Below are the code and all the weights of a small trained network. Each question names an input and a class and asks about switching units off, where a switched-off unit gives its printed mean instead of its output.

import numpy as np


def w(rows, s, z=0):
    codes = np.array(rows[::2]) - 128.0
    scale = np.full(codes.shape[1], s)
    scale[-1] = z or s
    return codes * scale


def norm(h):
    return h / np.sqrt((h * h).mean(-1, keepdims=True) + 1e-5)


def f(y):
    return np.maximum(y, 0)


def log_softmax(a):
    a = a - a.max(-1, keepdims=True)
    return a - np.log(np.exp(a).sum(-1, keepdims=True))


def net(x, mask):
    res = np.array(x, float).reshape(1, 4) / 4 @ E
    u = 0
    for l in range(4):
        y = f(norm(res) @ A[l][:, :-1].T + A[l][:, -1])
        res = res + np.where(mask[u : u + 6], y, B[l][:, -1]) @ B[l][:, :-1]
        u += 6
    return log_softmax(norm(res)[-1] @ U[:, :-1].T + U[:, -1])


A, B = {}, {}
E = w([
[185,41,179,125,128],'x0',
[60,118,188,61,103],'x1',
[73,40,55,116,192],'x2',
[150,40,2,11,32],'x3',
],0.0057)
A[0] = w([
[209,179,62,186,155,113],'L0N0',
[44,230,77,137,100,142],'L0N1',
[102,159,167,155,188,21],'L0N2',
[203,40,196,116,188,3],'L0N3',
[2,141,223,40,95,37],'L0N4',
[57,143,65,134,182,77],'L0N5',
],0.0099,0.0068)
B[0] = w([
[145,179,87,106,226,230],'L0N0',
[195,81,217,96,105,254],'L0N1',
[59,89,181,190,146,166],'L0N2',
[182,80,172,49,99,174],'L0N3',
[85,207,69,131,243,238],'L0N4',
[120,6,142,59,89,179],'L0N5',
],0.012,0.0045)
A[1] = w([
[54,124,148,77,159,196],'L1N0',
[117,128,153,172,159,24],'L1N1',
[111,157,69,124,77,124],'L1N2',
[57,85,72,163,136,3],'L1N3',
[137,168,46,81,134,77],'L1N4',
[110,161,64,105,10,117],'L1N5',
],0.013,0.0078)
B[1] = w([
[214,131,79,115,135,254],'L1N0',
[106,65,179,156,165,139],'L1N1',
[96,108,103,151,135,157],'L1N2',
[246,8,39,66,203,133],'L1N3',
[69,100,108,202,166,187],'L1N4',
[61,7,210,129,202,186],'L1N5',
],0.012,0.0078)
A[2] = w([
[163,123,93,196,85,204],'L2N0',
[47,106,61,91,121,45],'L2N1',
[167,191,128,160,75,252],'L2N2',
[105,187,40,149,80,153],'L2N3',
[88,146,154,214,105,143],'L2N4',
[8,108,163,175,81,106],'L2N5',
],0.014,0.0039)
B[2] = w([
[171,151,76,51,135,160],'L2N0',
[120,123,178,243,209,254],'L2N1',
[186,93,28,99,145,225],'L2N2',
[237,117,120,35,217,157],'L2N3',
[69,5,165,58,131,177],'L2N4',
[193,5,180,92,150,199],'L2N5',
],0.011,0.0028)
A[3] = w([
[220,237,53,187,70,61],'L3N0',
[95,137,96,208,119,112],'L3N1',
[195,133,182,77,65,151],'L3N2',
[74,165,190,254,11,79],'L3N3',
[84,156,75,238,104,10],'L3N4',
[72,99,194,185,152,148],'L3N5',
],0.015,0.013)
B[3] = w([
[78,39,52,29,215,160],'L3N0',
[149,168,129,154,163,134],'L3N1',
[238,86,115,74,107,235],'L3N2',
[222,32,29,16,248,128],'L3N3',
[211,145,112,36,226,128],'L3N4',
[81,46,142,163,115,253],'L3N5',
],0.015,0.0063)
U = w([
[64,41,195,167,120,165],'0',
[155,84,99,113,144,192],'1',
[197,93,147,80,93,138],'2',
[114,183,71,160,225,151],'3',
[177,138,94,148,117,96],'4',
[44,253,115,225,14,9],'5',
[40,207,101,216,12,9],'6',
[51,243,124,236,62,9],'7',
],0.016,0.013)

Each question gives the input, the list of numbers given to net, and the class t.
The units are the neurons (one row each of A and B). Each row of codes is followed by its name. A weight is (code - 128) times the scale printed after its matrix; where a second scale follows, it is the last column's (A, B and U).
mask holds one flag per neuron, layer by layer. A switched-off neuron (its flag False) gives its mean, the last column of its row in B, instead of its output. The means were averaged over made-up inputs and are rounded, as every weight is.
A unit's drop is (log p(t) with every unit on - log p(t) with that unit switched off) / (log p(t) with every unit on - log p(t) with every unit switched off).
The circuit of an input: a set's keep is (log p(t) with only the set's units on - log p(t) with every unit switched off) / (log p(t) with every unit on - log p(t) with every unit switched off). Starting from the 12 units with the biggest drops (on a tie, the unit counted first), units are removed one at a time, each time the one whose removal leaves the highest keep (on an exact tie, the one counted first), for as long as the keep stays at least 0.8.
circuit, biggest first: the units of the circuit, biggest drop first
unit that matters most: the unit with the biggest drop
k most important neurons: the k neurons with the biggest drops, biggest first
k most important neurons of layer l: the k neurons of layer l with the biggest drops, biggest first
drop when u is switched off: that unit's drop, to one decimal
input [-1,-7,6,-4], class 3: circuit, biggest first	L0N0; L3N2
input [8,-7,0,-1], class 2: unit that matters most	L0N3
input [8,7,-8,8], class 0: 3 most important neurons of layer 0	L0N1; L0N3; L0N5
input [3,-6,-3,-6], class 0: circuit, biggest first	L1N0; L3N5
input [3,1,-8,8], class 0: 2 most important neurons	L1N5; L0N1
input [0,-4,7,8], class 0: 3 most important neurons	L1N5; L0N4; L2N1
input [-1,-1,3,-5], class 0: circuit, biggest first	L0N2; L3N5
input [-2,-8,4,-1], class 3: circuit, biggest first	L0N0; L3N2
input [3,2,6,6], class 0: 3 most important neurons	L0N4; L0N1; L1N5
input [1,5,1,-4], class 3: 3 most important neurons	L0N4; L1N0; L1N5
input [8,-5,7,1], class 2: 2 most important neurons of layer 0	L0N3; L0N4
input [-7,-5,4,-6], class 2: 3 most important neurons of layer 1	L1N4; L1N5; L1N0
input [-2,-8,-5,-4], class 3: 3 most important neurons	L0N0; L3N2; L1N0
input [7,-4,1,5], class 2: unit that matters most	L0N4
input [4,-6,-2,0], class 3: 4 most important neurons	L0N0; L0N1; L3N2; L1N0
input [-4,-2,1,-3], class 2: 3 most important neurons of layer 0	L0N1; L0N5; L0N4
input [-5,-3,1,3], class 2: 2 most important neurons	L0N1; L0N4
input [-6,-6,4,0], class 2: 3 most important neurons	L0N5; L0N1; L0N4
input [0,8,7,-4], class 3: 3 most important neurons	L0N4; L1N0; L3N2
input [-2,4,-3,-2], class 3: circuit, biggest first	L0N4
input [6,6,-8,8], class 0: 2 most important neurons	L0N1; L1N5
input [5,6,-3,8], class 0: drop when L0N1 is switched off	0.9
input [-4,8,-5,-2], class 3: drop when L1N0 is switched off	-0.1
